(in the rows, 128 means zero)
Here are made-up elements, facts about them, and rows of numbers that follow some of those facts. Name the element behind each unnamed row.

There are 3 kinds of fact about the elements: ε, Θ, λ.
J106: ε 613; Θ 88; λ J849
J112: ε 281; Θ 212
J124: ε 613; Θ 792; λ J564
J13: ε 281; Θ 212; λ J316
J136: ε 613; Θ 212; λ J813
J138: ε 613
J157: ε 281; Θ 549; λ J673
J158: ε 281; Θ 557
J163: ε 613; Θ 88
J173: ε 613; Θ 549; λ J76
J184: ε 613
J192: ε 281; Θ 88
J194: ε 613; Θ 792; λ J70
J197: ε 613; Θ 212
J200: ε 281; Θ 216; λ J945
J221: ε 42; Θ 755; λ J138
J261: ε 42; Θ 212
J266: ε 281; Θ 216
J27: ε 613; Θ 216; λ J513
J285: ε 613; Θ 755; λ J810
J3: ε 281; Θ 216; λ J890
J304: ε 613; Θ 755; λ J892
J307: ε 613; Θ 557; λ J106
J316: ε 613; Θ 88; λ J771
J338: ε 42
J340: ε 613; Θ 792
J345: ε 281
J36: ε 613; Θ 792; λ J945
J362: ε 613; Θ 216; λ J345
J368: ε 281
J378: ε 42; Θ 792; λ J677
J382: ε 42
J383: ε 613; Θ 212; λ J692
J398: ε 42; Θ 755; λ J890
J399: ε 613; Θ 792; λ J138
J41: ε 613; Θ 557; λ J382
J424: ε 613; Θ 557
J442: ε 42; Θ 755
J452: ε 42; Θ 755
J49: ε 613; Θ 216
J498: ε 613; Θ 557; λ J869
J501: ε 613; Θ 549; λ J773
J502: ε 613; Θ 216; λ J655
J506: ε 613; Θ 88
J51: ε 613; Θ 549
J512: ε 42; Θ 549
J513: ε 613
J518: ε 42; Θ 216
J522: ε 613
J524: ε 613; Θ 88
J539: ε 42; Θ 88
J551: ε 613
J564: ε 613
J566: ε 613; Θ 557; λ J747
J588: ε 42; Θ 755; λ J506
J592: ε 613; Θ 212; λ J452
J593: ε 281
J596: ε 613; Θ 549; λ J184
J608: ε 613; Θ 755
J609: ε 613; Θ 792
J613: ε 613; Θ 549; λ J502
J616: ε 613
J630: ε 42; Θ 212; λ J609
J651: ε 281; Θ 549
J655: ε 281
J661: ε 281; Θ 549; λ J963
J67: ε 42; Θ 557; λ J963
J671: ε 42; Θ 557
J673: ε 613
J677: ε 613; Θ 212
J692: ε 613; Θ 216
J695: ε 613
J70: ε 613
J700: ε 613; Θ 755; λ J695
J707: ε 613; Θ 557; λ J616
J711: ε 613; Θ 212; λ J849
J724: ε 281
J735: ε 42; Θ 792; λ J869
J747: ε 42; Θ 88; λ J522
J76: ε 281; Θ 216; λ J163
J771: ε 613; Θ 557; λ J673
J773: ε 613
J810: ε 613; Θ 792
J813: ε 42; Θ 212
J825: ε 42; Θ 212; λ J890
J826: ε 613; Θ 88; λ J673
J832: ε 613; Θ 549; λ J502
J837: ε 281; Θ 792; λ J368
J841: ε 42; Θ 792; λ J96
J849: ε 42
J869: ε 613; Θ 557
J87: ε 613; Θ 755; λ J963
J890: ε 613; Θ 216; λ J502
J891: ε 281; Θ 755; λ J96
J892: ε 613
J925: ε 613; Θ 792; λ J673
J945: ε 281; Θ 212; λ J184
J950: ε 281; Θ 755; λ J724
J96: ε 281
J963: ε 613
J991: ε 42; Θ 212; λ J368

Some elements and their rows:
J735: [ 66 143 108  99  71  81 121 115  73 112  89 134 109 149 189 106 109 157
 101  96 156 122 126  82 139  65 150 111  86 150 149 116 147 139 107 178
 133]
J340: [ 99 114 138 153 103 166 120 128 176 128 136 119 131 106 127 153 130 108
 143 127 140 125 130 137 128 161 142 138 131 123  93 136 119 138 154 121
 132]
J700: [ 91 128 152 131 129 154 148 127 148  80 152 127 139 126 117 126 154  91
 150 157 117 142 141 142 131 178 147 134 134 115  81 116 125 126 137 136
 148]
J13: [180 123  94 149 238  87 145 140  91 134  99 156  95 160  91 120 165 197
 144 154  46 162  92  88 110  49  64 118 142 147 137 121 146 119 155 137
  56]
J891: [143 187 134 114 167  96 174 148  86  85 125 112 117 152  73 111 155 142
 119 133  85 155 104  59  47  80  74 121 133 139 122 121 162 109  99 109
 105]
J925: [ 83  54 104 173 172 149 122 134 183 135 124 176 107 128 135 146 145 157
 182 163 102 143 119 128 165 132 139 124 120 131  49 136 124 140 224 163
  97]
J452: [112 170 119  63 125  64 145 122  90 127 126 136 136 148 179  80 108 166
  85 124 189 133 143  94 140  98 173 103  58  96 161 137 157 130  90 164
 154]
J613: [ 96  75 140 150  69 188 154 174 141 104 119 165  93 111 115 142  93 145
 131 132 141 128 111 139 178 183  81 132 199 112  94 150  53 154 111 108
 145]
J695: [148 109 135 142 128 150 104 119 172 163 153 119 143 112 130 159 124  94
 139 121 143 118 146 174 133 158 151 141 137 121 121 133 115 131 149 104
 140]
J661: [152 178 170 205 115  96 159 146  87 130  89  84  97 139  89 141 146 189
 162  93  59  99  66  56  72  72  40 134  89 115 131  63 168 158  90  89
 115]
J51: [107 122 135 164 105 173 112 118 179 120 125 108 120  99 136 160 132 123
 140 130 135 131 121 139 145 163 143 140 132 123  98 136 110 140 140 118
 123]
J677: [159 128 140 143 149 156 110 108 164 147 146 114 142 106 134 147 148 105
 125 138 136 134 143 181 155 174 151 144 143 103 142 128 110 137 135 111
 133]
J518: [122 146 113  69 123  54 133 116  61 124 125 144 130 168 184  87 105 147
 105 122 156 124 150 124 151  81 162 107  88 126 172 116 148 119  89 168
 152]
J671: [ 96 140 108  94  83  70 131 122  79 146 101 138 120 151 188 114 102 156
  95  97 177 119 131 100 142  68 151 115  88 130 179 124 152 137 123 175
 131]
J963: [171 122 186 196 116 127 118 124 168 208 159 103 152 116 131 158 128 120
 173 103 134  72 132 179 139 175 136 146  76  64 127  76 140 171 136  84
 178]
J3: [181 126 131  99 144  96 200 203  49 107 130 171  97 170  59 107  98 162
 113 131  94 141 104  91  90  92  18 114 206 129 144 138  99 115  69  85
 124]
J551: [130 101 135 147 118 153 107 120 157 142 147 123 138 121 128 155 129  90
 148 126 125 118 144 170 138 154 141 142 148 135 115 122 114 130 150 116
 137]
J221: [ 75 162 122  72 108  68 149 118  57  84 113 141 124 162 180  77 125 149
 102 125 150 138 138  90 141  87 160 105  79 128 144 113 152 127  89 184
 151]
J566: [ 91 110 140 155  95 157 127 124 151 117 137 122 130 122 129 164 146  83
 146 124 125 128 135 151 127 151 137 147 155 137 106 114 123 138 169 133
 129]
J424: [110 109 138 152 104 157 129 127 165 138 141 122 133 116 128 162 136  93
 141 126 142 126 134 152 130 157 141 146 146 122 114 128 124 136 170 125
 129]
J368: [211 171 116 122 170  90 128 141 119 179 129 104 128 135  85 145 122 151
 103  96 122 128 111  92  47  63  83 125 127 137 167 143 153 117 111  71
  95]

Which element is each row?
No name comes twice in this set of rows, the named rows included.
[239 161  99 122 150 129 156 137 105 130  84  67 152 116  58  86  91 161
 131 167  85  98  86  89  94 121  74 130 137 163 237 158 193  38 116 130
  63] | J945
[148 118  82 167 215  97 144 150 128 133  85 154  76 148  96 133 145 230
 152 146  63 160  72  47 101  39  66 111 117 152  96 145 151 126 172 133
  45] | J157
[127 150 110  88 121  71 115 102  60 134  99 136 122 150 192  95 119 162
  89 113 151 127 135 128 174  81 154 116  98 125 201 115 135 132  89 174
 132] | J261
[194 176 127 109 183  80 158 143  90 124 139 110 126 156  79 124 139 138
 118 125  93 144 118  93  53  71  80 122 138 138 150 125 157 104  96  89
 107] | J76
[104 129 115 115 143 170  95  90 138  78 142 123 123 118 140 158 176  60
 108 137 114 178 152 176 140 144 156 145 199 163 119 136  85 123 133 132
 110] | J711
[111  53 101 168 187 137 127 137 190 164 136 179 115 132 137 156 146 154
 175 163 119 145 126 146 167 133 144 131 123 113  75 141 130 143 241 161
  94] | J771
[134 126 138 144 116 154 121 126 189 166 155 113 144 105 131 169 129 100
 125 119 170 126 141 156 121 162 156 145 130 102 125 143 127 142 166 108
 131] | J869
[195 170 125 112 184  82 160 147  88 124 137 114 126 159  77 120 136 144
 122 129  89 141 116  93  58  74  77 120 140 138 149 126 156 102 100  91
 106] | J266
[211 121 120 107 136 104 172 207  88 176 125 166 101 142  63 125  72 183
  90 102 137 122  99  90  85  90  20 116 192 117 166 167  93 131  80  58
 115] | J655
[164 177 116 146 145 116 141 142 120 128  97  95 101 123  90 143 130 180
 112 107 103 140  84  54  64  69  69 126 128 144 139 141 149 122 102  90
  80] | J651
[ 70 141 108  98  73  80 121 117  74 116  89 136 109 149 188 105 105 161
 102  99 158 120 126  82 141  66 149 112  83 146 151 119 148 137 108 178
 134] | J378
[205 149 106 110 141 110 177 149  81  90 101  81 150 148  52  78  92 137
 156 175  61 101  99  83  76 108  71 122 144 183 192 139 200  26 116 140
  84] | J200
[ 82 142 161 151  53  51 147 124  44 149  94 127 115 167 189 110 120 166
 145  83 133  78 113  99 153  73 125 124  48 103 169  45 173 172 111 174
 166] | J67
[111  93 117 154  61 195 136 129 168  93 100  85 156  96 101 112  88 101
 176 174 112  85 113 129 147 195 137 141 135 170 136 147 164  62 173 169
 108] | J36

The same elements again, as new rows of numbers:
Named rows:
J518: [130 101 103  54 145 170 113 127  86 151  86 163 155 147  92 140 170 121
  98 138 169 132 148 151 145 133 114  88 115 167 107 150 129 132  98 145
 191 141 141 185 121 140 112 119 201 136]
J27: [100  87 101  86 133 143 120 129 145 101 139 119 171 152 133 116 215 114
 172 119 175 132 138 105 125  82 157 118 129 150 145 113 139 113 124 102
 158 144 100 169 154  81 126 130 136 153]
J200: [ 96  97 107 137 156 134 107  91 180 147 109 102 165 140  47 142 151 134
 138 132 155  96 211 171 107 105 163 106  45  91 100 112 118 148 132 118
 167 100 150 206 169  66 142 130 175 121]
J832: [107  97 108 158 140 145 149 133 128 111 135 111 177 138 162 117 172 106
 138  95 142 164 105 126  88  51 144 149 117 162 161 102 141 130 138  95
 103 167 111 147 117 103 137 125 135 157]
J173: [110  84 107 141 138 130 147 144 136 106 130 118 171 141 173 114 172  96
 147  84 141 147 101 117 101  63 137 155 126 157 156  90 147 137 127 112
  96 166 114 138 115  99 131 126 128 152]
J424: [ 99 106 148 127  97 131 161  98 144 116 148  89 159 167 132 149 137 106
 157 135 135 117  55 108 135 102 117 129 131 138 122 124 125  96 117  89
  99 119 104 126 102 143 116 102 105 176]
J707: [110 100 124 108 109 122 148  83 150  85 145  93 172 166 145 155 156 106
 160 136 111 124  48 101 117  88 109 151 126  98 102 106 137 109 136  79
 107 124 114 139 141 130 123 112 114 182]
J671: [131 130 120  90 121 156 150 103  70 141  96 141 167 156 107 178 117 119
  76 154 123 125  64 157 130 128  72 103 105 135  70 147 119 118  97 119
 137 117 156 157 103 179 110  98 169 167]
J771: [110  97 140 123  96 139 176 128 132 109 151  86 166 156 157 144 150 109
 161 136 143 119  46 101 132  98 108 132 119 139 127 141 127 105 112  87
  86 120 106 144 110 134 122  89 101 174]
J307: [ 94 122 122 140 106 137 150  87 131  93 147  90 180 168 130 157 154 118
 155 134 131 135  66 110 104  80 115 131 117 120 114 109 118  98 127  77
 102 122 114 138 144 128 127  93 100 190]
J442: [140 119 100 112 150 161 129 119  66 154  82 172 159 138 121 155 120 107
  63 126 134 137 101 166 119 118  89 123  96 156 106 126 142 146 115 135
 135 140 171 137  84 160 123 126 182 141]
J810: [ 86 105 170 191 104 126 173 147 118 152 124 104 162 164 115 125 130  99
 143  76 177 110  95 139 129 116 145  97 156 241 158  99 116 114 102 132
  84 152  92  93  78 135 126 113 116 130]
J837: [125  85 107 168 135 126 154 105 153 115  84  66 179 129 100 151 115 127
 102 102 112  73 157 186  76 105 154 134  63 115  77  76 139 177 132 137
 108 128 165 165 140  97 158 124 168  98]
J124: [117  94 121 159 120 139 160 148 115  80 120  95 185 146 153 124 169 102
 138  87 140 130  97 124  82  77 140 140 140 174 122  77 147 122 133 114
  93 166 102 130 116 105 132 116 133 148]
J539: [129  87 120  64 176 154 102 128  97 187  88 188 170 168 123 148 158 107
  86 122 158 154 121 180 149 104 100  91 107 149 144 162 120 144  83 140
 195 138 168 180 125 123  85 104 203 151]
J192: [113  63 140 116 161 123 134 130 179 198 106 104 170 160 109 139 138 121
 141 113 163  84 177 191 146  92 146 112  47 108 158 147 116 173  85 141
 151  94 185 204 143  67 111  92 170 119]
J338: [132 128 103  79 123 173 144 112  66 131  87 156 157 146  88 158 133 120
  85 149 152 116 102 145 130 143  92 101 101 154  73 139 129 124 102 121
 149 130 152 157  94 176 128 113 178 145]
J773: [ 90 100 146 122  91 114 159 146 144 118 145 126 145 152 120 138 147  96
 173 125 167  91  85  91 158 137 122 120 126 167 139 122 134  96 104 103
 111 125  98 126  76 141 129 118 100 137]
J593: [115  93 124 132 112 126 175 109 152 141 103  71 152 139  75 148 117 139
 131 130 148  56 148 165 118 136 137 110  45 118  85 125 130 152 111 129
 109  95 168 183 114 130 154 101 143 111]
J522: [101 113 166 109 106 102 146  72 160 145 153 110 134 186  75 127 125 112
 165  98 151  77  79 144 138 149 133 109 173 201 127 102 126  97 120 131
 109 128  96  76 105 137 129 110  94 140]
J695: [ 95 111 161 130  89 134 177 145 121 134 148 106 147 160 113 128 141 110
 168 111 178  90  87 110 148 129 130 102 143 202 139 122 127  93 101 112
  98 125  96 119  83 146 129 101  89 145]

Rows to name:
No name comes twice in this set of rows, the named rows included.
[ 83  92 144 173 102 107 159 166 141 116 118 129 155 134 131 137 136  81
 147  95 159 112  75 108 148 118 129 126 134 180 153  92 128 113 109 114
 109 139  92 114  54 142 124 141 136 118] | J609
[116  84 106 114 145 161 151 129 145 141 108  75 176 132  94 129 171 146
 134 126 173  87 204 167 107  88 165  97  36 126 102 137 123 161 114 126
 146 111 165 232 157  76 139  96 165 118] | J3
[124 176  96 166 159 217 157  86  54 187 112 127 155 119 110 142 130 121
  53 142 161 197  90 181  95  78 129  96  73 184 119 180 133 153 130 105
 134 146 134 186  95 179 143 134 200 158] | J588
[111  95 143 144 110 129 173 108 154 147 109  65 168 154  90 176  86 128
 132 140 126  62 113 164 123 122 113 117  47  93  83 139 119 145 109 118
  94  81 174 177 114 130 133  76 129 127] | J158
[128  76 151 105 105 123 196 146 145 144  98  66 143 136 103 144 102 132
 141 120 150  24 141 164 151 159 125 115  60 141  97 142 136 163  96 156
  95  89 167 181  78 137 145  74 130  83] | J345
[105 107 131 120 103 129 158 113 142 110 149 105 153 160 121 130 159 115
 157 122 157 110  88 110 128 114 134 126 134 160 124 120 137  98 129  94
 109 134  98 134 109 135 135 121 101 152] | J551
[122  73 112 136 143 147 159 133 144 131  98  62 180 142 125 143 149 120
 129 122 153  86 165 179 104  84 147 109  36 103 102 139 135 178 104 123
 123 101 174 226 158  83 128  84 161 122] | J13
[ 95 124 125 150 104 123 131  75 149 102 158 102 167 166 123 162 150 109
 158 140 125 137  67 103 109  83 115 138 115 111 111 103 118  86 139  61
 117 117 111 135 132 128 126 117 110 195] | J41
[120 103 109 160 150 132 150 114 146 144  92  91 180 141 103 145 110 131
 110 106 132  81 163 178  76  87 133 133  44 107 101  82 146 160 129 122
  98 121 194 177 132  99 161 104 145 122] | J891
[120  93 118 171 164 139 145  94 159 154  95  82 175 142 102 134 114 135
  95  91 126  94 166 193  72  82 156 132  48 122 114  94 139 178 134 136
 110 123 183 175 137  87 152 113 166 110] | J661
[140 120  90 126 145 168 124 113  58 109  68 140 179 140 106 161 135 110
  57 116 118 142 111 159  89 110 104 110 105 157  70  88 138 138 124 135
 139 159 151 142 118 144 125 128 204 138] | J841

The same elements again, as new rows of numbers:
Known rows:
J501: [ 86 130 139 115 127 146 126 128 128 116  93 118 137 130 115 133 111 145
 110 126 134 142 129 136 147 143 143 136 146 146  96 129 121]
J194: [105 119 128 121 134 153 124 123 151 138  92 118 131 132 121 139 113 145
 119 124 133 120 154 127 141 131 138 118 141 143 104 133 124]
J345: [150 136 140 145 119  85 136 138 122 131 167 130  99  97 154  91 134 115
 145 138 125 121 134 144 102 142 118 119 114 130 147 118  97]
J747: [157 123 119 125 111 135 104 115  67 115  93 161 155 138 108 136 138 125
 129 129 143 127  56 111 120  95 114  75 118 102 119 143 140]
J771: [142 129 160 132 151 188 128 122 150 140 100 110 198 128 160 123 117 132
 134 103 114 139 162 144 156 111 145 143  92 159  49 141 174]
J837: [139 119 141 147 109 111 126 121 125 139  79 141 120  95 151  87 122 135
 128 143 142 110 124 139 106 124 120  85 106 143 100 132  78]
J87: [127 124 122 128 142 129 119 126 127 131   6 118 139 139 123 155 126 145
 131 136 134 120 160 134 151 156 126  76 144 159 106 113 144]
J891: [151 128 150 148 113 109 121 120 133 134  60 142 126 100 162  88 130 132
 139 142 145 111 116 134 109 128 120  91  99 141 105 124  79]
J925: [111 117 151 126 141 178 132 123 149 148 103 111 167 127 135 130 110 138
 117 110 120 130 163 137 142 115 141 126 114 157  67 143 152]
J96: [153 136 138 143 119  83 135 137 122 129 163 132 101  98 154  92 134 116
 146 139 126 122 135 146 103 144 118 114 115 129 146 117  94]
J711: [146 130 110 102 123 165 125 128 189 122 113 136 139 137 136 128 120 141
 125 131 143 123 149 127 149 113 162 152 132 114 123 128 117]
J173: [ 92 130 140 114 126 145 124 128 125 115  85 121 137 130 115 132 110 147
 111 127 136 141 130 136 147 146 144 128 147 147  96 128 118]
J362: [134 132 107 112 118 142 160 134 184 119  63 139 148 149 125 144 116 134
 105 148 131 144 117 113 141 151 136 140 128 136  98 121 130]
J382: [147 125 124 133 129 120 101 124  50 125 216 137 121 129 106 136 145 111
 147 111 122 123  94 124 113  95 111 102 134  93 167 141 157]
J506: [111 135 135 115 134 120 148 144 160 130 140 116 120 142 120 148 124 122
 120 130 119 145 145 127 127 154 137 152 143 126 151 113 140]
J442: [129 119 144 136 131 121  94 121  54 139 185 134 124 131 107 138 149 113
 143 106 126 120  95 119 103  87 110  95 127  92 174 140 154]
J424: [113 134 135 123 148 125 126 136 148 133 163 106 117 134 129 140 131 127
 139 118 119 130 169 135 138 141 138 155 144 126 159 116 142]
J163: [113 135 136 113 133 118 147 145 161 129 139 117 121 143 119 149 126 123
 121 129 120 145 147 128 126 154 138 144 147 126 152 112 140]
J41: [129 132 123 124 141 149 116 122 155 123  92 119 138 135 137 135 124 142
 135 124 134 123 150 126 154 135 141 141 135 137 110 124 128]
J76: [170 132 117 134  91  97 158 133 156 118  39 164 138 113 154  94 126 126
 116 169 145 132  91 127 105 146 120  95  95 137  94 118  83]
J307: [137 134 130 110 134 162 110 123 169 120 104 125 137 134 139 130 120 143
 138 122 142 119 147 129 152 121 156 142 136 123 118 126 114]

Which element is each row?
No name comes twice in this set of rows, the named rows included.
[141 136 150 142 109  78 152 142 135 132 126 138 110 106 151  95 135 112
 130 148 127 135 114 137  91 146 118 124 106 130 146 113  95] | J192
[133 130 104 124 150  97 133 145 102 124  81 108 113 138 111 164 132 129
 138 137 114 131 181 152 148 179 118  78 161 157 147 102 170] | J963
[102 129 149 123 146 127 128 136 152 143 147 105 116 135 124 145 128 127
 134 115 120 129 167 130 128 139 137 145 144 127 158 116 139] | J608
[153 130 123 145 114  81 145 136 137 136 152 137 110 101 157  88 141 113
 134 149 127 125 142 142 100 130 118 130 104 127 154 118 104] | J112
[102 122 148 128 120 116 102 126  21 122 204 134 123 123  89 132 139 116
 123 110 126 140  79 134 105  95 115 103 138 100 161 144 149] | J512
[137 116 132 147 122 159  98 103  50 126  97 145 127 136 112 129 145 126
 128 113 136 101  59 108 127  71 111 118 105 116 133 152 132] | J398
[129 130 148 122 134 167 149 130 163 130  79 123 180 139 141 134 114 131
 116 122 120 147 131 129 145 134 140 143 104 152  65 132 156] | J826
[ 71 132 127 125 132 127 124 118 148 117 138 116 145 129 120 132 108 148
 118 127 134 150 122 114 140 154 128 145 158 140  79 134 111] | J596
[157 118  94 143 117 156 113 105  64 118 115 154 131 137 114 123 148 124
 120 127 134 108  65 110 136  71 109 137 101 113 132 155 141] | J825
[137 124 134 129 120 114 116 129  59 126 178 145 131 137 102 140 146 108
 130 119 124 136  74 116 103 100 109 105 124  92 168 136 157] | J539
[146 123 116 124 111 111 134 133  76 125 172 154 134 143  98 143 146 105
 115 131 122 143  68 112 100 104 107 111 120  91 164 137 160] | J518

